Each row has a name. Each question is about the rows just above it.

k_753: [104  98 156 145 143  78 118  82 118 171 144 129 147 158 138 112 102 143
 173 134  99 141]
k_617: [108 101 168 167 126  34  94 139 151 124 137 138 112 127 145 196  63 150
 146 137 110 145]
k_873: [ 95 110 165 124 152  57 141 108 120 109 148 129 106 136 142 109  92 148
 146 138 111 131]
k_639: [122 125 106 162 140 114  96 101 123 171 123 113 142 133 144 106 102 126
 136 146 136 105]
k_13: [108 101 168 167 126  34  94  36 151 124 137 138 112 127 145 196 116 121
 170 136 114 112]
k_826: [122 125 115 162 140 114  96 101 123 171 123 115 179 160 137 110  70 164
 113 136 114 112]
k_639 without one entry, shuffled: [125 142 106 106 123 136 140 102 171 113 133  96 144 114 146 162 136 126
 101 122 123]. Gone: => [105]
Shuffled k_873 with one entry gone: [106 142 131  57 108 148 124 109 109 120 111 141 152  95 129 165 138 148
 136 146  92], missing => [110]
k_617 without one entry, shuffled: [124 167 146 127 145 110  94 168  63 151 126  34 101 108 196 137 137 139
 112 145 150]. Gone: => [138]
Shuffled k_639 with one entry gone: [ 96 114 136 105 144 140 106 102 142 162 126 122 136 171 106 113 146 125
 133 123 123], missing => [101]
k_13 without one entry, shuffled: [ 94 196 126 137 101 112 121  36 136 145 170 127  34 112 138 114 168 151
 116 108 124]. Gone: => [167]
Shuffled k_873 with one entry gone: [148 111 129 109 108 124  95 142 148 120 110 165 152 109  57 138 141 146
 136  92 106], missing => [131]
Which entry of k_13 is missing from [108 137 168 126 121 112 124  34 196 101  94 114 138 170 112 136 116  36
 151 127 167]? => [145]

k_398: [119  96  77 121  83]
k_467: [116 102 125 159 126]
k_801: [116 102 125 159 224]
k_61: [115  90 127 115  81]
k_123: [132 240 153 127 105]
k_226: [117 188 103 143 141]
k_123 without one entry, shuffled: [240 127 105 153]. Gone: => [132]
Which entry of k_226 is missing from [188 143 141 117]? => [103]
k_467 without one entry, shuffled: [102 126 159 116]. Gone: => [125]

k_165: [127 153  86 152  74 179 163]
k_992: [127 153  86 152  74 147 147]
k_638: [127 162 151 152  74 179 161]
k_638 without one entry, shuffled: [152 127 162 179 151  74]. Gone: => [161]
Which entry of k_638 is missing from [ 74 162 179 161 127 151]? => [152]
Which entry of k_992 is missing from [ 74 147 127 147 152  86]? => [153]

k_539: [151  37  84 100  81 118 176 145 131 131 114 127  84 115 137 125  66  53
 145  81 120 176 121 204 145 216 110 189 178 119  70 143  99 104  97 167
 110 165 188 189  74 158 143 130 151 161  98  67 140 122 121 144 174 164
 114]
k_779: [110 158  80 141 132 175  68 102  95 155 136  51 188 153 128  75 104 243
  86 143 105 111 103 123 130  83 109  86  93  80 136 129 123  80 147 103
 161  90  34  84 184 147 136  76  96  60 103 129 135 148  18 120 135 158
 137]
k_970: [155  96  72 171 123 111 176 147 112 130 105  87 121 133 105 153 159  66
 162  72 171 153  96 212 128 210 104 152 166 156  34  73  39  62 148 157
 127  98 137 149  71 155 116 170 138 199 104 132 111 100  91 113 169 152
 121]
k_328: [110 158  80 141 132 175  68 102  95 155 136  51 188 153 128  75 104 243
  86 143 105 111 154 123 130  83 109  86  93  80 136 114 123  80 152 103
 161  90  34  84 184 147 136  76  96  60 103 123 157 181 118 131 111  70
 125]
k_230: [110 158  80 141 132 175  68 102  95 155 136  51 188 180 128  75 104 243
  86 143 105 111 154 123 130  83 109  86  93  80 136 114 123  80 152 103
 161  90  34  84 184 147 136  76  96  60 103 123 157 181 118 131 111  70
 125]
k_539 without one entry, shuffled: [ 98 127 158 104 189 110 140 164  81  67  37  70  53 114  66 131  74 110
 176 143 122 125 130 204  81 189 131 188  99 165 118 151 119 161 121 216
 100 143  84 174 144 114  84 137  97 145 145 176 121 178 167 145 151 115]. Gone: => [120]
k_779 without one entry, shuffled: [130  80  83 123 135  34 136  93 143 188 128 153 103 110 136  90  80  86
 102 158  80 147 243  60  75  18 105 129 141 103  84  51  68 136 132 175
 109 155 123 111  95 158 120 161 184 135 103 137  86 148  96 147 129  76]. Gone: => [104]
Shuffled k_230 with one entry gone: [243  80  80 188 130 131 105  76  68  34  86 155 111 103 110 141  96 154
 123  70 128 114 143  95 109  83 136 118 158 111 103 123  93 132 180 152
 136 125  60 136  80  75 175 123 102  84  51 184 161 157  90  86 147 104], missing => [181]
Shuffled k_970 with one entry gone: [ 62 147 155 176 199 123 170  91 153 121 212 148  98 153 128 152 138 130
  87 166 111 112 152  96 116 155 111 159 156 105 105 104 113 171 133  96
 157  39 171  72  66 210 149  34  71  72 127 121 132 137 162 104 169 100], missing => [73]
k_970 without one entry, shuffled: [153 127 138 159 156 128 155 171 130 199 105  96 157 149  62 100  72  87
 133 147 105 113 104 170  39  96 132  66 116 121 155 148  98 112 176 137
 212 210 121 153 152 166 123 171  73 152 169  34 111 162  72 111  91 104]. Gone: => [71]
k_779 without one entry, shuffled: [ 83 111  84 175 128  80  34 136 188 103 103  90  51  86 129 143  95 137
 104  80 158 158  76  86  80 141 135 136 148  18 110 109 123 120 129  96
 161 102  68 155 184 135  60 105 132 123 243 153 136 147 103  93  75 147]. Gone: => [130]
Which entry of k_779 is missing from [120 130 103 137 188 109  84  83  80 136 175  34 103 102 143 243 129  80
 161 141 111 184  86 104 128 132 135  86  95 135 123 155  60 136  90 158
 147  51  18  93 110  76 147 129 136 123 153  68  80 103 158 105  75  96]? => [148]

